x = ((13.28, 120.34, -34.47, 35.71, 51.98, -85.75, 87.58, -63.21, 62.76, 8.48, 86.78, 44.95, 60.00, 263.35), (-74.96, -21.71, 54.34, 102.10, -156.63, -114.28, -226.88, 23.13, -23.20, -37.96, -150.07, 120.42, 48.11, 95.21), (37.01, 65.12, 49.26, -69.41, 76.84, -25.58, 139.54, 26.91, 67.18, -28.00, -123.10, -34.76, 6.83, 245.58), (-19.43, 32.90, 20.09, -36.90, -55.07, 42.34, 209.36, 65.11, 33.60, 69.72, -60.46, 36.76, -46.87, -48.10), (73.16, 44.97, -60.65, 64.28, 49.19, 94.16, 168.87, 42.46, -7.66, 66.85, 10.02, 42.82, 57.57, 133.10))
The entry just left of -46.87?
A: 36.76
The maximum?
A: 263.35
The entry just left of 62.76 -> -63.21
The entry just right of 65.11 is 33.60
The entry just right of 33.60 is 69.72
The entry just left of the largest entry?
A: 60.00
The entry just right of 64.28?
A: 49.19
The entry just left of 51.98 is 35.71
The entry just left of the smallest entry?
A: -114.28
The entry just right of -46.87 is -48.10
The entry just left of 60.00 is 44.95
The entry just right of 32.90?
A: 20.09

Questions about the grid below. Indices start at 0.
1) The entry at row 2, column 1?
2) The entry in row 2 and column 2?
3) The entry in row 0 and column 2?
4) The entry just left of the centre entry?
5) The entry at row 0, column 1?
6) The entry at row 0, column 0?
7) The entry in row 2 and column 0?
8) The entry directly below -55?
[[ 44 -35  52  -4 -17 -43  78  11  77   5   5]
 [-20  42 -22  20  25  46 -42   6 -40  11  14]
 [ -1  25  12 -28  -4  19  68  38  69 -25  40]
 [ 46 -24   6 -14  25  16  -7  28 -28 -18 -39]
 [-58  57  -3  67  -8  -2 -26 -44   9  69  62]
 [ 65 -34  15 -41  23  15  31  49   2 -39 -40]
 [ 32 -50  28  62  -1 -58 -50 -55 -44  64 -44]
 [ 69 -34  17 -45  24  17  38  54   7 -42 -41]
 [-23  76 -12 -40  18  78  64  70  63 -43  69]
 [ 34 -29  43  -2 -14 -35  64   8  64   5   5]
 [-43  44   3  53  -8  -4 -11 -32  18  55  54]]
1) 25
2) 12
3) 52
4) 23
5) -35
6) 44
7) -1
8) 54

A = [  0.5 -14.8  17.1  -4.6   9.4  11.9]
Which number is the entry just left of 17.1? -14.8
Which number is the entry just right of the largest entry? -4.6

Questions about the row below.
1) The entry just right of -26?
2) The entry just left of the largest entry?
[-34  55 -53 -26  67 -46 -34  66 100 -35 109 -51  76  94 -52 -45]
1) 67
2) -35
